Here is a tiny trained network, its code and every weight. The questions are about switching its units off for an input and a class, where a switched-off unit gives its printed mean instead of its output.

import numpy as np


def w(rows, s, z=0):
    codes = np.array(rows[::2]) - 128.0
    scale = np.full(codes.shape[1], s)
    scale[-1] = z or s
    return codes * scale


def norm(h):
    return h / np.sqrt((h * h).mean(-1, keepdims=True) + 1e-5)


def f(y):
    return np.maximum(y, 0)


def log_softmax(a):
    a = a - a.max(-1, keepdims=True)
    return a - np.log(np.exp(a).sum(-1, keepdims=True))


def net(x, mask):
    res = np.array(x, float).reshape(1, 4) / 4 @ E
    u = 0
    for l in range(2):
        y = f(norm(res) @ A[l][:, :-1].T + A[l][:, -1])
        res = res + np.where(mask[u : u + 11], y, B[l][:, -1]) @ B[l][:, :-1]
        u += 11
    return log_softmax(norm(res)[-1] @ U[:, :-1].T + U[:, -1])


A, B = {}, {}
E = w([
[64,175,195,138,70,115,82],'x0',
[255,15,40,70,95,168,181],'x1',
[133,38,228,141,156,119,235],'x2',
[223,93,93,202,161,148,33],'x3',
],0.0052)
A[0] = w([
[59,110,175,119,133,212,179,175],'L0N1',
[158,83,71,193,89,104,52,182],'L0N2',
[142,19,130,151,222,129,183,254],'L0N3',
[176,159,97,187,145,111,41,48],'L0N4',
[69,127,40,137,145,167,86,42],'L0N5',
[179,69,108,14,135,206,169,168],'L0N6',
[220,78,141,156,128,191,25,184],'L0N7',
[73,113,162,156,137,156,86,195],'L0N8',
[137,170,48,64,124,190,81,164],'L0N9',
[116,41,120,37,103,185,181,200],'L0N10',
[183,144,219,176,92,3,132,125],'L0N11',
],0.0075,0.0026)
B[0] = w([
[193,175,61,101,222,165,177,196],'L0N1',
[114,42,188,184,165,139,137,223],'L0N2',
[191,118,143,82,110,79,64,254],'L0N3',
[104,89,143,150,161,157,202,207],'L0N4',
[164,108,76,119,161,32,132,175],'L0N5',
[200,161,193,102,65,178,131,239],'L0N6',
[114,90,188,138,107,180,199,252],'L0N7',
[80,97,92,132,87,99,113,198],'L0N8',
[220,115,122,60,241,61,109,221],'L0N9',
[255,113,197,78,120,139,128,231],'L0N10',
[102,89,46,84,10,136,113,193],'L0N11',
],0.0069,0.0062)
A[1] = w([
[88,135,103,101,213,71,170,99],'L1N1',
[100,135,193,144,103,216,81,59],'L1N2',
[130,91,148,105,170,93,107,143],'L1N3',
[79,156,104,114,174,150,190,6],'L1N4',
[124,68,155,109,96,147,69,102],'L1N5',
[193,79,131,83,106,155,64,190],'L1N6',
[104,179,96,184,137,78,112,121],'L1N7',
[192,121,99,81,132,254,184,218],'L1N8',
[101,160,125,100,111,96,129,253],'L1N9',
[121,95,180,104,169,69,121,151],'L1N10',
[90,200,157,88,212,98,156,106],'L1N11',
],0.0092,0.003)
B[1] = w([
[21,115,72,147,174,123,139,184],'L1N1',
[81,145,109,118,105,184,183,146],'L1N2',
[216,155,63,47,73,66,50,181],'L1N3',
[84,105,128,32,189,214,201,145],'L1N4',
[2,169,90,55,149,139,115,173],'L1N5',
[146,115,135,26,92,136,242,248],'L1N6',
[203,123,161,117,122,74,113,169],'L1N7',
[140,60,221,161,105,141,141,254],'L1N8',
[221,151,198,176,78,139,67,181],'L1N9',
[194,197,71,89,105,102,55,190],'L1N10',
[96,66,103,163,45,206,202,187],'L1N11',
],0.0067,0.0085)
U = w([
[173,203,195,169,218,190,101,3],'0',
[168,142,38,87,122,44,82,154],'1',
[140,74,58,176,215,41,51,48],'2',
[101,194,177,195,27,40,20,109],'3',
[50,103,148,143,85,177,194,211],'4',
[138,67,203,219,160,135,139,18],'5',
[255,64,198,66,129,111,169,239],'6',
],0.0092,0.0042)

Each question gives the input, the list of numbers given to net, and the class t.
The units are the neurons (one row each of A and B). Each row of codes is followed by its name. A weight is (code - 128) times the scale printed after its matrix; where a second scale follows, it is the last column's (A, B and U).
mask holds one flag per neuron, layer by layer. A switched-off neuron (its flag False) gives its mean, the last column of its row in B, instead of its output. The means were averaged over made-up inputs and are rounded, as every weight is.
A unit's drop is (log p(t) with every unit on - log p(t) with that unit switched off) / (log p(t) with every unit on - log p(t) with every unit switched off).
The circuit of an input: a set's keep is (log p(t) with only the set's units on - log p(t) with every unit switched off) / (log p(t) with every unit on - log p(t) with every unit switched off). Starting from the 12 units with the biggest drops (on a tie, the unit counted first), units are removed one at a time, each time the one whose removal leaves the highest keep (on an exact tie, the one counted first), for as long as the keep stays at least 0.8.
units of the circuit, in order: the units of the circuit, biggest drop first
unit that matters most: the unit with the biggest drop
k most important neurons: the k neurons with the biggest drops, biggest first
top k neurons in layer l: the k neurons of layer l with the biggest drops, biggest first
input [-7,-6,0,-1], class 4: top 3 neurons in layer 1 : (L1N11, L1N1, L1N4)
input [-6,-1,-6,2], class 2: 3 most important neurons : (L0N10, L0N6, L0N5)
input [-2,-1,-2,-4], class 4: units of the circuit, in order : (L0N3, L1N1, L0N6)
input [2,-4,-3,3], class 3: units of the circuit, in order : (L0N1, L0N10)
input [0,-8,5,-4], class 4: unit that matters most : L0N1
input [-4,-6,-1,8], class 5: top 3 neurons in layer 0 : (L0N7, L0N4, L0N9)
input [7,2,-2,-2], class 3: 3 most important neurons : (L0N10, L0N6, L1N9)
input [-1,-3,-3,6], class 2: top 3 neurons in layer 0 : (L0N6, L0N10, L0N5)
input [-4,-3,2,-5], class 4: units of the circuit, in order : (L1N11, L0N6, L1N1)
input [5,1,-3,2], class 1: units of the circuit, in order : (L0N6, L0N10, L1N8)
input [5,-4,-8,-7], class 3: units of the circuit, in order : (L1N9, L1N6)
input [0,-6,-5,-4], class 3: 2 most important neurons : (L0N7, L1N9)
input [5,-2,-8,2], class 1: 4 most important neurons : (L0N9, L1N3, L1N8, L1N10)
input [4,1,-7,-4], class 1: unit that matters most : L0N9
input [-2,-8,-3,3], class 3: top 2 neurons in layer 0 : (L0N1, L0N9)
input [4,-6,-7,7], class 2: top 2 neurons in layer 0 : (L0N6, L0N4)
input [8,4,-3,-1], class 1: 2 most important neurons : (L0N6, L0N1)
input [-5,-3,-6,-8], class 1: top 2 neurons in layer 1 : (L1N8, L1N6)
input [8,0,-4,-1], class 3: top 2 neurons in layer 0 : (L0N10, L0N3)
input [2,-2,-8,-6], class 1: 2 most important neurons : (L0N9, L1N8)
